Below are the code and all the weights of a small trained network. Each question names an input and a class and asks about switching units off, where a switched-off unit gives its printed mean instead of its output.

import numpy as np


def w(rows, s, z=0):
    codes = np.array(rows[::2]) - 128.0
    scale = np.full(codes.shape[1], s)
    scale[-1] = z or s
    return codes * scale


def f(y):
    return np.maximum(y, 0)


def log_softmax(a):
    a = a - a.max(-1, keepdims=True)
    return a - np.log(np.exp(a).sum(-1, keepdims=True))


def net(x, mask):
    res = np.array(x, float).reshape(1, 6) / 4 @ E
    y = f(res @ A[0][:, :-1].T + A[0][:, -1])
    res = res + np.where(mask, y, B[0][:, -1]) @ B[0][:, :-1]
    return log_softmax(res[-1] @ U[:, :-1].T + U[:, -1])


A, B = {}, {}
E = w([
[122,145,154,165,151,153],'x0',
[118,120,113,113,109,119],'x1',
[93,189,228,45,77,83],'x2',
[138,135,135,134,147,123],'x3',
[184,225,66,76,137,211],'x4',
[154,174,142,249,1,37],'x5',
],0.0075)
A[0] = w([
[175,184,76,194,78,107,203],'n1',
[178,233,118,108,96,148,207],'n2',
[149,237,91,108,108,145,128],'n3',
[59,113,178,53,183,146,106],'n4',
[178,188,79,205,62,104,3],'n5',
[115,95,100,145,180,174,179],'n6',
[126,141,187,162,95,27,167],'n7',
[122,97,63,100,142,226,184],'n8',
[61,110,167,137,101,76,136],'n9',
[184,166,72,111,156,201,183],'n10',
[143,81,104,82,86,97,152],'n11',
[85,162,208,104,94,136,193],'n12',
[133,162,57,111,209,126,168],'n13',
[129,118,39,80,157,232,157],'n14',
[195,1,85,218,165,119,150],'n15',
[167,65,65,193,141,125,196],'n16',
[65,117,179,171,111,59,111],'n17',
[58,9,138,166,150,97,149],'n18',
[122,183,199,142,46,104,72],'n19',
[66,95,158,57,206,130,174],'n20',
[172,214,161,138,138,152,96],'n21',
[127,175,177,46,116,132,212],'n22',
],0.0078,0.004)
B[0] = w([
[148,49,209,98,63,210,206],'n1',
[7,136,103,3,213,181,208],'n2',
[82,105,145,74,156,214,189],'n3',
[86,50,183,54,80,227,208],'n4',
[28,97,151,20,168,180,177],'n5',
[166,150,102,157,60,101,209],'n6',
[182,139,98,179,81,133,209],'n7',
[133,169,80,204,165,12,237],'n8',
[206,155,110,169,97,99,180],'n9',
[147,196,68,169,178,56,230],'n10',
[124,144,85,128,102,107,151],'n11',
[200,116,126,165,78,152,195],'n12',
[142,170,50,146,152,79,210],'n13',
[180,185,41,186,148,67,254],'n14',
[87,64,158,43,133,193,226],'n15',
[43,86,134,12,167,219,209],'n16',
[165,170,97,211,88,111,188],'n17',
[70,51,193,47,128,192,210],'n18',
[200,163,158,171,88,92,188],'n19',
[80,103,165,64,130,182,232],'n20',
[112,59,131,88,109,141,165],'n21',
[183,52,175,81,106,167,212],'n22',
],0.0058,0.0087)
U = w([
[53,138,114,91,156,137,110],'0',
[141,103,166,112,99,145,195],'1',
[229,205,77,234,122,10,254],'2',
],0.012,0.00049)

Each question gives the input, the list of numbers given to net, and the class t.
The units are the neurons (one row each of A and B). Each row of codes is followed by its name. A weight is (code - 128) times the scale printed after its matrix; where a second scale follows, it is the last column's (A, B and U).
mask holds one flag per neuron, in row order. A switched-off neuron (its flag False) gives its mean, the last column of its row in B, instead of its output. The means were averaged over made-up inputs and are rounded, as every weight is.
A unit's drop is (log p(t) with every unit on - log p(t) with that unit switched off) / (log p(t) with every unit on - log p(t) with every unit switched off).
The circuit of an input: a set's keep is (log p(t) with only the set's units on - log p(t) with every unit switched off) / (log p(t) with every unit on - log p(t) with every unit switched off). Starting from the 12 units with the biggest drops (on a tie, the unit counted first), units are removed one at a time, each time the one whose removal leaves the highest keep (on an exact tie, the one counted first), for as long as the keep stays at least 0.8.
circuit, biggest first: the units of the circuit, biggest drop first
top k neurons: the k neurons with the biggest drops, biggest first
drop of u: that unit's drop, to one decimal
input [-7,6,8,1,-2,-8], class 1: circuit, biggest first -> (n22; n2)
input [-8,-8,-2,-3,3,4], class 0: circuit, biggest first -> (n2; n5)
input [-7,8,0,8,8,4], class 0: circuit, biggest first -> (n2)
input [3,1,4,-8,0,-7], class 1: circuit, biggest first -> (n2; n22)
input [8,-8,0,-2,4,5], class 0: top 2 neurons -> (n2; n5)
input [-5,-7,3,6,-6,-8], class 1: circuit, biggest first -> (n2; n4)
input [1,-7,-7,-1,-1,6], class 1: top 2 neurons -> (n1; n2)
input [4,-4,-1,-8,0,7], class 1: top 2 neurons -> (n1; n5)
input [-5,4,1,1,-4,2], class 2: drop of n4 -> 0.3
input [2,-4,7,-1,0,2], class 2: drop of n19 -> 0.3
input [5,-4,-4,-1,3,5], class 0: drop of n5 -> 0.2
input [-6,-5,5,8,-5,-5], class 1: drop of n2 -> 0.1
